Below is a small trained network, with its code and all its weights. Each question gives an input and a target symbol and asks what happens when units are switched off, that is, made to give their printed mean instead of their output.

import numpy as np


def w(rows, s, z=0):
    codes = np.array(rows[::2]) - 128.0
    scale = np.full(codes.shape[1], s)
    scale[-1] = z or s
    return codes * scale


def f(y):
    return y / 2 * (1 + np.tanh(0.7978845608 * (y + 0.044715 * y**3)))


def softmax(a):
    e = np.exp(a - a.max(-1, keepdims=True))
    return e / e.sum(-1, keepdims=True)


def log_softmax(a):
    a = a - a.max(-1, keepdims=True)
    return a - np.log(np.exp(a).sum(-1, keepdims=True))


def net(x, mask):
    ids = ['αγδζηθμπστφω'.index(c) for c in x.split()]
    T = len(ids)
    res = E[ids] + P[:T]
    u = 0
    for l in range(3):
        q, k, v = (res @ M[l].T for M in (Q, K, V))
        z = softmax(np.where(np.tri(T) > 0, q @ k.T / 3**0.5, -1e9)) @ v
        res = res + np.where(mask[u], z, O[l][:, -1]) @ O[l][:, :-1]
        u += 1
        y = f(res @ A[l][:, :-1].T + A[l][:, -1])
        res = res + np.where(mask[u : u + 8], y, B[l][:, -1]) @ B[l][:, :-1]
        u += 8
    return log_softmax(res[-1] @ U[:, :-1].T + U[:, -1])


Q, K, V, O, A, B = {}, {}, {}, {}, {}, {}
E = w([
[44,127,111],'α',
[77,113,45],'γ',
[41,187,213],'δ',
[36,116,70],'ζ',
[118,71,191],'η',
[90,39,227],'θ',
[151,138,117],'μ',
[194,74,121],'π',
[158,132,157],'σ',
[186,60,254],'τ',
[36,87,53],'φ',
[163,178,252],'ω',
],0.009)
P = w([
[101,85,177],'0',
[254,174,62],'1',
[203,165,75],'2',
[192,193,55],'3',
[173,179,113],'4',
[164,179,116],'5',
[152,182,107],'6',
[146,155,134],'7',
[132,146,134],'8',
[132,146,150],'9',
[135,149,142],'10',
[123,145,154],'11',
[111,142,151],'12',
],0.0074)
Q[0] = w([
[102,43,56],'0.h1',
[249,253,179],'0.h1',
[123,147,210],'0.h1',
],0.0065)
K[0] = w([
[201,166,121],'0.h1',
[17,1,105],'0.h1',
[89,195,191],'0.h1',
],0.0052)
V[0] = w([
[59,69,76],'0.h1',
[248,73,63],'0.h1',
[59,253,149],'0.h1',
],0.0071)
O[0] = w([
[19,41,2,1],'0.h1',
[201,101,100,20],'0.h1',
[81,210,185,187],'0.h1',
],0.008,0.0014)
A[0] = w([
[144,136,129,105],'0.n1',
[164,254,93,170],'0.n2',
[174,112,44,146],'0.n3',
[212,17,144,255],'0.n4',
[136,103,171,202],'0.n5',
[220,175,104,133],'0.n6',
[101,119,134,109],'0.n7',
[107,123,203,180],'0.n8',
],0.0095,0.0055)
B[0] = w([
[134,121,160,121],'0.n1',
[93,83,97,218],'0.n2',
[125,221,216,137],'0.n3',
[30,224,27,248],'0.n4',
[60,212,97,218],'0.n5',
[3,37,125,164],'0.n6',
[105,93,159,121],'0.n7',
[91,186,141,253],'0.n8',
],0.0047,0.0051)
Q[1] = w([
[48,140,78],'1.h1',
[18,140,80],'1.h1',
[243,2,141],'1.h1',
],0.0063)
K[1] = w([
[110,116,252],'1.h1',
[2,225,226],'1.h1',
[233,86,56],'1.h1',
],0.0089)
V[1] = w([
[3,151,162],'1.h1',
[107,79,16],'1.h1',
[134,235,169],'1.h1',
],0.0069)
O[1] = w([
[69,179,255,254],'1.h1',
[50,15,168,65],'1.h1',
[252,172,139,215],'1.h1',
],0.0051,0.0094)
A[1] = w([
[101,253,88,112],'1.n1',
[183,112,187,134],'1.n2',
[132,190,125,85],'1.n3',
[66,36,160,254],'1.n4',
[130,158,184,217],'1.n5',
[106,24,53,148],'1.n6',
[65,152,42,124],'1.n7',
[125,107,200,152],'1.n8',
],0.0082,0.0048)
B[1] = w([
[123,148,173,245],'1.n1',
[145,121,77,143],'1.n2',
[143,103,149,175],'1.n3',
[126,181,18,138],'1.n4',
[59,148,60,234],'1.n5',
[254,114,50,128],'1.n6',
[156,147,129,132],'1.n7',
[119,78,42,157],'1.n8',
],0.0071,0.011)
Q[2] = w([
[112,238,78],'2.h1',
[255,198,41],'2.h1',
[71,214,76],'2.h1',
],0.0065)
K[2] = w([
[75,190,59],'2.h1',
[24,73,165],'2.h1',
[42,135,2],'2.h1',
],0.0051)
V[2] = w([
[13,111,183],'2.h1',
[254,151,233],'2.h1',
[25,188,197],'2.h1',
],0.006)
O[2] = w([
[105,78,159,185],'2.h1',
[255,208,131,55],'2.h1',
[194,80,252,255],'2.h1',
],0.0077,0.0093)
A[2] = w([
[187,116,17,205],'2.n1',
[11,14,144,175],'2.n2',
[2,148,140,111],'2.n3',
[152,17,185,127],'2.n4',
[67,138,134,3],'2.n5',
[58,197,180,145],'2.n6',
[117,65,164,98],'2.n7',
[226,200,111,49],'2.n8',
],0.0072,0.0041)
B[2] = w([
[132,132,255,128],'2.n1',
[179,109,40,220],'2.n2',
[194,179,127,221],'2.n3',
[124,70,158,142],'2.n4',
[143,121,190,144],'2.n5',
[206,129,95,247],'2.n6',
[145,78,128,140],'2.n7',
[153,91,71,149],'2.n8',
],0.0084,0.013)
U = w([
[206,59,98,253],'α',
[208,202,91,141],'γ',
[167,115,184,109],'δ',
[174,101,79,31],'ζ',
[142,169,35,45],'η',
[9,176,140,202],'θ',
[1,223,88,120],'μ',
[105,177,61,80],'π',
[201,23,98,33],'σ',
[50,173,122,94],'τ',
[47,184,107,105],'φ',
[99,128,117,160],'ω',
],0.0053,0.0058)

Each question gives the input, a string of symbols that net reads in full, and the target symbol t.
The units are the heads (3 rows each of Q, K, V and O) and the neurons (one row each of A and B). Each row of codes is followed by its name. A weight is (code - 128) times the scale printed after its matrix; where a second scale follows, it is the last column's (O, A, B and U).
mask holds one flag per unit, layer by layer, with each layer's heads first. A switched-off unit (its flag False) gives its mean, the last column of its rows in O or B, instead of its output. The means were averaged over made-up inputs and are rounded, as every weight is.
A unit's drop is (log p(t) with every unit on - log p(t) with that unit switched off) / (log p(t) with every unit on - log p(t) with every unit switched off).
The circuit of an input: a set's keep is (log p(t) with only the set's units on - log p(t) with every unit switched off) / (log p(t) with every unit on - log p(t) with every unit switched off). Starting from the 12 units with the biggest drops (on a tie, the unit counted first), units are removed one at a time, each time the one whose removal leaves the highest keep (on an exact tie, the one counted first), for as long as the keep stays at least 0.8.
units of the circuit, in order: the units of the circuit, biggest drop first
most important unit: the unit with the biggest drop
top k neurons: the k neurons with the biggest drops, biggest first
drop of u: that unit's drop, to one decimal
input ω ζ θ, target γ: units of the circuit, in order => [1.h1 2.h1 0.h1 0.n4]
input δ δ μ θ, target δ: units of the circuit, in order => [2.h1 0.h1 1.h1 2.n2]
input ω δ τ ζ ω θ, target γ: units of the circuit, in order => [1.h1 2.h1 0.h1]
input θ τ π φ τ τ ζ, target α: most important unit => 1.h1
input ω η φ, target γ: units of the circuit, in order => [1.h1 2.h1 0.h1]
input δ φ ω τ δ δ ζ δ, target δ: top 2 neurons => [2.n2 1.n5]
input ω δ τ δ ω τ ω δ δ α, target γ: units of the circuit, in order => [1.h1 0.h1 2.h1]
input ω ζ τ, target γ: units of the circuit, in order => [0.n4 1.h1 2.h1 0.h1]
input ω δ δ ω δ ω δ τ ζ ω δ δ, target γ: units of the circuit, in order => [1.h1 0.h1 2.h1]
input δ δ δ π, target δ: top 2 neurons => [1.n5 2.n2]
input δ φ δ η, target δ: top 2 neurons => [1.n5 2.n2]
input δ σ μ σ γ, target δ: top 2 neurons => [1.n5 2.n2]
input δ φ π, target δ: top 2 neurons => [0.n4 1.n5]
input δ δ θ, target δ: most important unit => 2.h1
input δ φ ω ω, target δ: top 2 neurons => [1.n5 2.n2]
input ω ω δ φ τ θ δ α δ π ω δ, target γ: top 2 neurons => [2.n6 0.n8]
input δ φ τ τ δ δ δ ω δ μ δ η, target δ: drop of 2.h1 => 0.9
input δ ω α, target δ: drop of 2.h1 => 0.6
input δ φ φ ζ, target δ: drop of 1.h1 => 0.4
input δ δ γ δ α τ ω, target δ: most important unit => 2.h1
